Rows lie near named flat spaces through zero. A row that begins with a name and a colon came from that space; any other row is followed by the name of its block's space that it lies nearest.
dm-rj: [2, -2, -18, -5, -10, -5, -5, 13, -19, -8, -14, -7, -3, 18, -19, -7, 9, -4, 6, -2, -2, 4, 0, -9, 8]
qt-ms: [-11, 23, 18, 0, -6, -9, -29, -6, 25, 24, -18, 7, 24, -3, -35, -18, -11, 24, -29, 25, -39, 38, -10, 11, 27]
dm-rj: [-25, 3, 6, 25, 1, 24, 36, -5, 42, -1, 22, -3, -24, 8, 14, 35, -21, 9, 46, -30, 47, -18, -10, 34, -34]
jd-ll: [-5, 10, -3, 6, -9, -9, 15, -2, -3, 26, 4, -12, 7, 1, -9, -21, -5, 18, -21, -3, 3, -17, -11, 10, -2]
jd-ll: [-17, 19, 33, 4, 1, 20, -10, -4, 37, 0, 21, 2, -33, 22, -10, 25, -23, -6, 15, 30, 10, 17, -22, 16, -24]
dm-rj: [-10, 1, -41, 1, -12, -29, -2, 16, -21, 9, -30, -12, 25, 6, -24, -39, 15, 22, -19, -18, -5, 3, 11, -11, 18]
jd-ll: [16, -12, -3, -12, 10, 15, -7, -1, -15, -37, 0, 10, -39, 6, 19, 35, 7, -32, 28, -9, 6, 3, 12, -15, -3]
rz-sc: [-28, 29, 31, -4, -1, -15, -16, -4, 23, 27, 63, -18, -28, 14, 11, -11, -20, 6, -50, 55, 23, -1, -8, 5, -52]
rz-sc: [-16, 26, 3, -1, 41, -12, -8, -9, 19, 12, -33, 13, -13, -17, 19, -35, -15, 13, -41, 19, -3, 10, -18, -27, -12]
rz-sc: [21, -7, 19, -18, -19, 9, -47, -7, 0, -22, -2, 18, 7, -2, -26, 41, 9, -14, 13, 7, -51, 52, 24, 11, 49]
qt-ms: [-16, 32, 15, 9, -13, -19, 28, -3, -1, 64, 34, -31, 3, 12, -12, -55, -19, 28, -62, 35, 16, -42, -41, 13, -35]
dm-rj: [32, -22, 11, -9, -10, 15, -1, -5, -22, -17, 13, 7, 5, -7, 6, 29, 12, -24, 21, -6, -16, -5, 12, 4, 19]
qt-ms: [-35, 20, -12, -1, -5, -13, -33, 0, 32, -9, 0, 2, -27, 14, -15, 21, -8, 19, -2, -11, 5, 45, 24, 11, 1]
qt-ms: [-14, -5, -15, 19, 1, 10, 25, -7, 26, -6, -9, 6, -1, -9, 8, 25, -6, 18, 35, -53, 20, -4, 10, 25, 3]
rz-sc: [-15, 14, 2, 4, 36, -8, -6, 0, 19, 6, -32, 11, 6, -15, 15, -34, -9, 9, -23, 21, -1, 9, -15, -26, -12]
jd-ll: [37, -49, -36, -3, 2, -2, 16, 9, -46, -30, -32, 11, 50, -31, 20, -2, 37, -16, 29, -47, -14, -18, 34, -21, 38]
dm-rj: [-44, 42, 0, -7, 18, -14, -34, 0, 33, -3, 6, -4, -70, 30, -2, 1, -22, 7, -26, 27, 24, 34, -5, -13, -39]
rz-sc: [32, -25, 40, -15, 11, 21, -25, 8, -12, -24, 8, 15, 25, -5, 7, 6, 10, -44, 15, 61, -28, 13, -8, -25, 3]
rz-sc: [-7, -5, -2, 4, -4, -1, -11, 8, 12, -5, -9, 4, 23, 0, -13, 0, 3, 6, 11, 2, -8, 19, 7, 3, 10]
dm-rj: [-14, 13, -17, -12, -9, 8, -19, 18, -10, -33, -1, -12, -76, 60, -25, 27, -2, -25, 31, 7, 26, 17, -7, -12, -22]
jd-ll: [26, -14, 27, -6, -6, 14, -8, -6, -6, -3, 11, 10, 23, -12, -1, 14, 5, -16, 7, 17, -27, 4, 0, 5, 19]
qt-ms: [-9, -2, -11, 8, -14, 25, -1, -4, 26, -31, -12, 11, -33, 18, -18, 64, -6, 0, 65, -50, 7, 27, 14, 31, 19]
qt-ms: [-17, 25, 24, -5, -13, -7, -55, -2, 37, 11, -16, 12, 19, 7, -51, 1, -11, 21, -18, 34, -49, 69, 0, 15, 36]
jd-ll: [9, 9, 31, -9, -11, -6, -21, -9, 1, 21, 26, -1, 15, -6, -10, -7, -4, 2, -35, 38, -28, 10, -4, 8, 8]
jd-ll: [-37, 28, -34, -9, 34, -16, -24, 3, 13, -28, -26, 4, -80, 20, 18, 4, -8, 0, -10, -12, 33, 26, 11, -33, -31]
rz-sc: [8, -11, -35, 6, -22, 2, 14, -1, -12, -9, -31, 3, 8, 0, -23, 20, 12, 14, 33, -65, -10, 4, 18, 20, 43]
jd-ll: [30, -22, -13, -29, 6, -6, -26, 0, -46, -41, 11, 7, -29, -5, 29, 26, 26, -39, -2, -5, -8, 5, 39, -32, 8]
dm-rj: [-46, 10, 1, 27, -18, 19, 2, 29, 54, -5, -9, -11, 4, 50, -53, 10, -19, 15, 62, 12, 30, 27, -27, 27, -22]
qt-ms: [-20, -15, 19, 14, -17, 12, -11, 13, 39, -12, 35, -1, 28, 9, -9, 29, -3, 1, 39, 13, 14, 22, 16, 27, -14]
dm-rj: [-23, 5, -7, 9, -11, -12, -18, 19, 19, 9, -21, -4, 40, 12, -40, -26, 0, 22, 0, 18, -12, 30, -3, 3, 12]
dm-rj: [-14, -5, -10, 10, -18, 8, 2, 16, 12, -10, -4, -7, 4, 25, -28, 13, 0, 3, 39, -9, 13, 10, -1, 15, 0]
rz-sc: [-54, 26, 1, 13, -10, -31, -40, 24, 49, 30, -16, -9, 55, 15, -53, -51, -11, 46, -32, 47, -14, 55, -5, 6, 1]
qt-ms: [-20, 23, -26, -3, 9, -22, -2, -7, 0, 8, -9, -6, -38, 3, 7, -11, -5, 19, -31, -23, 15, 1, 8, -7, -9]
rz-sc: [-16, 16, -22, 12, 17, -15, 23, 9, -3, 26, -42, -8, 14, 0, -7, -59, -5, 23, -25, 2, 9, -20, -31, -19, -10]
jd-ll: [4, -8, 7, -7, -9, -8, -17, 4, -6, -2, 21, -3, 16, -3, 1, 0, 8, -5, -11, 16, -8, 8, 16, -2, 1]
qt-ms: [21, -4, -24, -17, 26, -11, -7, -6, -34, -17, -39, 13, -17, -19, 23, -13, 15, -13, -20, -17, -16, -1, 11, -38, 18]
[28, -21, -1, -11, 11, 0, 15, 7, -44, -8, 12, -6, 1, -5, 29, -18, 16, -31, -8, 18, 9, -38, -5, -32, -18]  qt-ms
[16, -10, 23, -2, 3, 13, 2, -15, 6, -5, 22, 11, 3, -21, 22, 26, -2, -10, 6, -2, -7, -4, 9, 11, 3]  dm-rj
[-29, 17, 20, -1, 13, -51, -27, 10, 12, 51, 32, -16, 64, -24, 12, -87, -3, 30, -101, 80, -7, 3, 1, -24, -33]  qt-ms
[11, -17, -4, 4, -13, 8, 11, 3, -7, -6, 2, 0, 19, -2, -5, 12, 8, -3, 24, -17, -2, -8, 6, 11, 12]  dm-rj
[-52, 33, 29, 26, 24, 4, 6, -10, 79, 26, 14, 4, -7, -6, 13, -5, -39, 33, -10, 19, 30, 12, -23, 23, -44]  dm-rj
[2, -45, 23, -18, 11, -10, -67, 32, 2, -49, 39, 10, 59, -11, 26, 4, 29, -41, 7, 75, -11, 46, 52, -41, -18]  qt-ms
[16, -5, 36, -13, 25, 15, -4, -11, -3, -13, 40, 7, -31, -10, 47, 17, -5, -37, -9, 39, 12, -17, -5, -19, -37]  rz-sc
[-9, 9, 25, 2, 13, -3, -13, -13, 29, 13, 12, 10, 15, -23, 14, -2, -11, 11, -23, 18, -11, 14, 3, 6, -3]  dm-rj
[-23, 7, -20, 11, 13, -10, -12, 3, 29, -3, -47, 14, 22, -13, -11, -11, -2, 27, 4, -23, -11, 33, 10, -1, 22]  rz-sc
[-27, 31, 18, -18, -2, -30, -54, -1, 14, 12, 41, -10, -27, 14, -3, -11, -9, 6, -63, 55, -4, 36, 15, -9, -24]  jd-ll
[10, -23, -5, 3, 13, 18, 11, -9, 6, -34, 4, 16, -14, -19, 37, 46, 6, -17, 42, -41, 15, -4, 26, 4, 0]  rz-sc
[-36, 13, -28, -10, 29, -39, -53, 11, 17, -18, -28, 10, -1, -10, 12, -26, 7, 15, -38, 11, -3, 53, 38, -39, -5]  jd-ll
[-11, -11, -39, 22, 48, 5, 55, -2, 7, -12, -47, 11, -6, -29, 53, -16, -2, 8, 25, -59, 46, -41, -6, -21, -24]  rz-sc
[-39, 15, -11, 20, 13, -2, 4, 9, 42, 5, -26, 2, 6, 6, -10, -14, -15, 26, 12, -6, 19, 16, -11, 5, -15]  jd-ll
[4, -10, -72, 1, -13, -34, 33, 11, -55, 7, -31, -21, 8, -1, -2, -36, 26, 21, -16, -67, 15, -38, 21, -13, 17]  dm-rj
[0, 17, 4, -2, 22, -5, 29, -9, -14, 21, 15, -11, -38, -1, 33, -27, -12, -5, -37, 15, 29, -46, -28, -18, -43]  rz-sc
[9, -4, -6, -6, 8, -1, -4, -1, -12, -9, -11, 5, -3, -5, 7, -2, 6, -8, -2, -2, -6, 0, 4, -13, 6]  qt-ms
[-16, 24, 26, -4, 29, -6, -14, -26, 33, 11, 25, 11, -32, -24, 40, 8, -21, 7, -42, 15, 6, 9, 5, -1, -26]  dm-rj
[-4, -15, -1, 16, -10, 28, 11, -3, 31, -23, -9, 14, 4, 1, -9, 52, -4, 2, 67, -45, 6, 16, 11, 33, 18]  qt-ms

Each name stands for a flat space through zero: a line, a plane or more. A row that begins with a name and a colon came from that space; any other row is followed by the name of the space it lies nearest, among the names in its block.
rf_fj: [15, -5, 11, -24, -25, -17, -28, -58, 23, 31, -22, 5, 1, 25, -12, 19, 24, 7, -18, 16, -9, 11, 27, -9, -2]
rf_fj: [76, 38, -19, -43, -2, 55, -8, 53, -15, 46, 3, 10, 1, -44, -39, 75, -20, 71, -21, -32, -12, 30, 14, 21, 4]
tq_nc: [30, 6, -6, 21, -14, 7, -11, 4, 5, 14, -5, -1, 2, -17, 3, 20, -10, 18, -18, -21, 0, 0, 12, 8, 5]
mp_bn: [-11, -17, -15, -16, -2, -4, -18, -32, 27, 14, -18, 14, -33, 27, 19, -4, 21, -9, 18, 10, -34, 6, -3, -20, -6]
lm_hm: [15, 4, 21, -1, 19, -16, 11, -5, -6, 23, -16, -11, 2, 5, -5, 19, 6, -1, -25, 11, 12, -1, 23, 4, 19]
rf_fj: [24, 5, 4, -28, -18, 5, -30, -14, 27, 31, -6, 4, 14, 0, -16, 34, 0, 24, -5, -14, -17, 23, 17, 6, -6]
rf_fj: [-14, 12, 20, -6, 18, -6, -5, 1, 12, 15, -3, -6, 18, 14, -8, 2, -3, -22, 5, -13, -11, 13, 1, 23, 2]
tq_nc: [30, -28, 6, 29, 19, -33, 43, -38, -38, 14, -15, 14, -22, -32, 5, 3, 27, 25, 0, 59, 59, -21, 23, -17, 11]
tq_nc: [39, 2, 31, 37, -23, -10, 40, -18, 15, 60, -8, -19, -82, -1, 2, -11, 25, 21, -74, 3, -11, -32, 49, -18, 40]
tq_nc: [-44, -21, -46, -6, 7, 17, -15, 21, -12, -82, 5, 16, 27, 4, 27, -17, -23, -23, 50, 2, 10, 3, -53, -11, -26]
mp_bn: [-7, 16, -14, -15, 1, 13, -2, 16, -20, -6, 10, 1, -11, 8, -6, -13, 6, -5, 6, 4, -17, -3, -13, -7, -5]
rf_fj: [18, -17, -26, 27, 23, -21, -1, 17, -29, -17, -13, -10, -8, -9, 40, 10, 1, 4, -5, 23, 17, -23, 7, -32, 14]
sb_ct: [14, -19, -30, -43, 50, -7, 7, 23, -23, 17, -2, 13, -34, -9, 18, 20, 24, 28, 46, 43, -13, 4, -4, -41, -2]
mp_bn: [16, -1, -43, 46, -30, 6, -36, 16, -8, -20, 25, 10, 14, -38, 24, -12, -14, 20, 33, -27, -7, -11, -17, -6, -26]
lm_hm: [4, 15, -46, -24, -20, 41, -13, 13, -41, -41, 11, 26, 13, -15, -17, 0, -7, 16, 22, 5, 9, 6, -34, -2, -26]
tq_nc: [-50, -35, 29, 22, 43, -23, 68, -51, 6, -1, -26, 21, -45, 17, 13, -43, 25, -45, 26, 43, 28, -8, -13, 10, 11]
tq_nc: [1, -32, -14, 33, 13, -13, 15, -3, 9, -9, -17, 1, -35, -3, 43, -5, 1, -3, 0, 10, 5, -18, 1, -22, 14]
rf_fj: [50, 42, -14, 33, 8, -19, -54, 2, -33, 47, -17, -13, 23, 0, 11, 31, 8, -4, -21, -15, -23, -3, 29, 11, 9]
lm_hm: [15, 31, -28, -28, -39, 43, -14, 31, -18, -2, 32, 3, -20, -9, -24, -10, 1, 29, -6, -15, -33, -2, -13, -14, -16]
sb_ct: [25, -6, -4, -35, 2, 4, 14, 22, -5, 16, 7, -9, -34, -5, -4, 16, 12, 37, -18, 20, -8, -7, 17, -36, 12]
lm_hm: [-17, -8, -20, 11, -22, 34, 28, 33, -2, -49, 16, -2, -33, -6, 11, -29, -19, 2, -15, -12, 3, -20, -26, -15, 3]
mp_bn: [13, -5, -8, 10, -5, -9, -12, -4, -2, 5, 3, 2, 5, -12, 7, 4, 3, 12, 9, 2, 2, -3, 5, -7, -5]
lm_hm: [31, 24, -22, -21, 7, 23, 11, 29, -64, -17, -4, 0, 6, -12, -20, 24, -3, 20, -29, 22, 28, -6, -1, -7, 9]
tq_nc: [-35, 29, 31, -51, -18, 9, -2, 6, 18, 12, 26, -22, -9, 43, -36, -31, 14, -21, -19, -7, -44, 5, 0, -3, -2]
rf_fj: [-8, -34, -3, -33, 16, 7, 29, 16, 15, -21, -3, 3, -20, -2, 8, 12, -5, 18, 7, 19, 13, 3, -6, -24, 7]
sb_ct: [-17, -20, 34, 32, 11, -9, 32, 45, 36, -19, 25, -26, 19, -26, 11, -8, -38, 1, -4, -35, 21, -6, 1, 16, 12]
lm_hm: [-9, 2, -10, 24, -20, 31, 25, 8, -10, -42, -6, 5, -11, -3, 1, -15, -21, -11, -29, -13, 22, -12, -19, 12, 7]
sb_ct: [-34, -10, -16, 1, 24, -11, -14, 13, -7, -34, 8, 2, 27, 6, 20, -15, -7, -25, 46, 4, -1, 3, -27, -3, -16]
lm_hm: [1, 12, 36, 3, 24, -40, -11, -21, 0, 41, -4, -14, 28, 11, -10, 5, 16, -17, 2, 9, -1, 6, 25, 16, 5]
sb_ct: [9, 12, -36, -48, 55, -8, -30, 37, -25, 27, -14, -9, -30, 32, 29, 24, 25, -7, 20, 24, -57, 3, 1, -41, 10]
mp_bn: [20, -2, 13, 53, 6, -2, 18, -27, 16, 38, -25, 14, -24, -17, 10, 6, -1, -4, -9, -18, 7, 0, 14, 33, 14]
rf_fj: [17, 13, -13, 8, -16, -1, -9, -19, -22, 13, -7, 3, -21, 7, -1, -7, 20, 2, -17, 14, -8, -13, 9, -12, 2]
mp_bn: [10, -44, -17, 27, 37, -36, 15, -36, 0, 25, -24, 24, -46, -13, 44, -1, 31, 7, 45, 42, 7, -10, 7, -27, 2]
lm_hm: [25, 27, -10, -8, -5, -13, -37, 36, -16, 33, 36, -22, 4, -10, -1, -1, 13, 24, 8, -9, -42, -9, 15, -24, -8]
mp_bn: [21, -1, -42, -16, 4, -16, -49, 22, -10, 28, 34, 5, -11, -20, 21, -1, 24, 37, 63, 9, -50, -2, -1, -44, -29]
sb_ct: [-20, 34, -28, 42, 26, -10, -42, -6, -33, 7, -6, 11, 17, 16, 23, -28, 10, -55, 45, -13, -34, -1, -26, 25, -18]
sb_ct: [-16, -28, 14, -10, 14, -16, 12, 5, 34, -4, -9, -17, -18, 20, 22, 2, -2, -8, -12, 5, -7, -4, 9, -22, 17]
tq_nc: [-15, -6, 32, 22, 36, -13, 13, -19, 49, 46, -30, 3, -20, 18, 16, 6, 0, -34, 6, -24, -23, 17, 9, 36, 18]
lm_hm: [16, 6, -16, -36, -31, 32, -25, -32, 24, 23, -11, 32, -9, 2, -23, 22, 7, 23, 13, -12, -24, 29, -5, 11, -21]
rf_fj: [-9, -15, -19, 16, -9, 1, -8, 19, 9, -24, 18, -1, -2, -12, 22, -15, -10, 6, 20, -11, -7, -9, -14, -16, -10]
sb_ct: [9, 34, -11, 1, -24, 9, -30, -18, -20, 11, -8, 0, -1, 23, -11, -6, 13, -16, -24, -5, -23, -3, 3, 5, -2]
mp_bn: [23, -19, 2, 19, 7, -26, -4, -43, 12, 38, -24, 12, -22, -4, 16, 13, 22, 10, 6, 18, 1, -1, 23, -7, 5]
sb_ct: [-29, 6, -25, -3, 28, -15, -43, -30, -8, -2, -33, 13, 9, 47, 28, -5, 17, -55, 34, 10, -32, 11, -19, 3, -10]
sb_ct: [-4, -28, 11, -43, 15, -12, 2, -18, 40, 12, -37, -10, -31, 43, 17, 29, 11, -5, -28, 20, -16, 8, 21, -29, 25]
lm_hm: [13, -7, 7, -22, 28, -1, 33, 9, -23, -2, -18, -5, -12, 1, -6, 23, 4, 9, -24, 31, 28, -3, 11, -11, 22]
mp_bn: [-24, -8, -8, 0, 22, 10, 18, 13, 6, -8, -1, 8, -27, 6, 15, -16, -1, -16, 22, -2, -14, 0, -21, 0, 0]
tq_nc: [3, -17, 15, 20, 28, -22, 30, -7, 10, 30, -16, -8, -51, 8, 25, -7, 18, -7, -12, 16, -7, -15, 18, -15, 26]
rf_fj: [-2, 23, -15, 7, 28, -3, -5, 23, -27, 16, -4, -10, -30, 20, 18, -14, 15, -25, -3, 4, -35, -13, -4, -11, 12]
tq_nc: [3, 19, 15, -10, -36, 13, 8, -10, -4, 6, 15, -5, -9, 4, -31, -17, 8, 9, -30, -1, -2, -6, 8, 1, -1]
mp_bn: [-21, 6, 13, -47, 33, 10, 1, 20, 45, 49, 3, -1, -40, 27, 1, 1, 12, -10, 27, -18, -69, 24, -4, 2, 3]
[-7, 15, 10, -1, 3, -25, -39, -25, 3, 26, 10, 4, 40, 4, -11, -5, 14, -13, 38, -3, -17, 15, 3, 17, -23]  lm_hm
[-21, -25, -15, -6, -2, -12, -17, -3, 13, -32, 1, -1, 12, 10, 23, -6, -3, -7, 21, 8, 0, -2, -11, -23, -10]  tq_nc
[7, -1, -12, -17, -6, 11, -7, -6, 2, 2, -4, 12, -3, -2, -5, 11, 2, 12, 9, 2, -4, 9, -4, -2, -7]  lm_hm
[-9, 41, -29, -4, -50, 43, -31, 0, -16, -23, 7, 6, -4, 23, -16, -24, -4, -18, -22, -27, -33, -2, -24, 8, -15]  mp_bn
[31, 18, -25, -30, -10, 5, -57, -31, -7, 33, -9, 28, 34, -7, -20, 38, 13, 23, 36, 0, -17, 32, 3, 13, -30]  lm_hm
[29, 8, 7, -17, 18, 3, -3, -16, 13, 51, -37, 4, -25, 16, -2, 40, 11, 4, -26, -1, -19, 16, 25, 9, 21]  sb_ct
[-16, -27, -8, 3, 24, -10, 17, 3, 1, -17, -3, 6, -13, -3, 22, -8, 2, -5, 27, 18, 10, -5, -12, -14, 0]  mp_bn
[8, -14, -21, 17, -25, 5, -4, 4, -1, -26, 3, -2, -14, -7, 18, -7, -5, 13, -13, 0, 5, -18, -2, -24, 0]  tq_nc
[-2, -9, 5, 37, 3, 5, 17, -25, 24, 14, -25, 15, -27, 0, 15, -4, -3, -16, -4, -16, 0, 2, -1, 24, 9]  mp_bn
[10, 13, 13, 42, -13, 4, 4, -40, 4, 23, -15, 20, 5, -12, -12, -4, 0, -10, -4, -17, 13, 6, 4, 44, -3]  sb_ct
[2, -38, 16, 14, -25, -37, -5, -56, 29, 1, -9, 1, 3, 1, 10, -3, 15, 11, -3, 23, 23, -8, 23, -21, -3]  tq_nc
[52, 28, -30, 24, -11, 18, -5, 21, -50, 11, 1, 4, -9, -31, -4, 17, -1, 30, -23, -2, 9, -14, 8, -1, 5]  rf_fj
[16, 5, -8, -18, 7, -1, -14, -45, 0, 37, -41, 18, -27, 27, 1, 22, 26, -8, -9, 18, -18, 12, 13, 0, 7]  sb_ct
[16, 1, 20, 36, 31, -4, 24, 10, 21, 51, -4, 5, -22, -26, 8, 9, -5, 5, 13, -25, -9, 7, 11, 31, 12]  mp_bn
[0, 11, -27, 20, 11, -13, -19, 47, -48, -32, 31, -17, 28, -19, 18, -16, -7, 0, 21, 5, 5, -22, -13, -20, -10]  lm_hm
[-16, -16, 33, -10, -21, 0, -11, 17, 56, -31, 11, -23, 63, -2, -10, 22, -44, 3, -19, -41, 19, 18, 5, 21, 1]  mp_bn
[3, -31, 43, 46, 40, -41, 26, -53, 53, 63, -45, 7, -32, 7, 28, 12, 14, -22, 1, -1, 2, 7, 32, 26, 27]  tq_nc
[31, 24, -11, 8, -29, 2, -33, -11, -12, 26, 6, 1, 6, -7, -11, 7, 10, 17, -11, -10, -16, -1, 14, 1, -9]  mp_bn
[17, -5, 7, 13, 26, 4, 14, -23, 6, 29, -23, 31, 10, -27, -8, 29, -5, 8, 28, -5, 23, 25, 0, 42, -4]  sb_ct
[6, -11, 3, 13, -10, -19, -13, -25, 3, -2, -9, -1, 16, 1, 6, 5, 4, 0, -5, 9, 15, -3, 12, -4, -1]  rf_fj
[-24, -38, 6, 43, -3, -13, -11, -38, 69, -5, -31, 11, -3, 13, 41, 0, -16, -29, 14, -31, -7, 10, -4, 19, 1]  tq_nc
[0, -40, 10, -30, -4, -4, 36, 15, 20, -17, 15, -10, -24, -12, 2, 4, -1, 38, -8, 25, 21, -9, 9, -40, 9]  sb_ct
[-4, 10, -25, -41, 22, 1, -42, 39, -20, -23, 14, -4, 55, -1, -1, 25, -13, 4, 39, -2, -10, 19, -17, -6, -20]  tq_nc
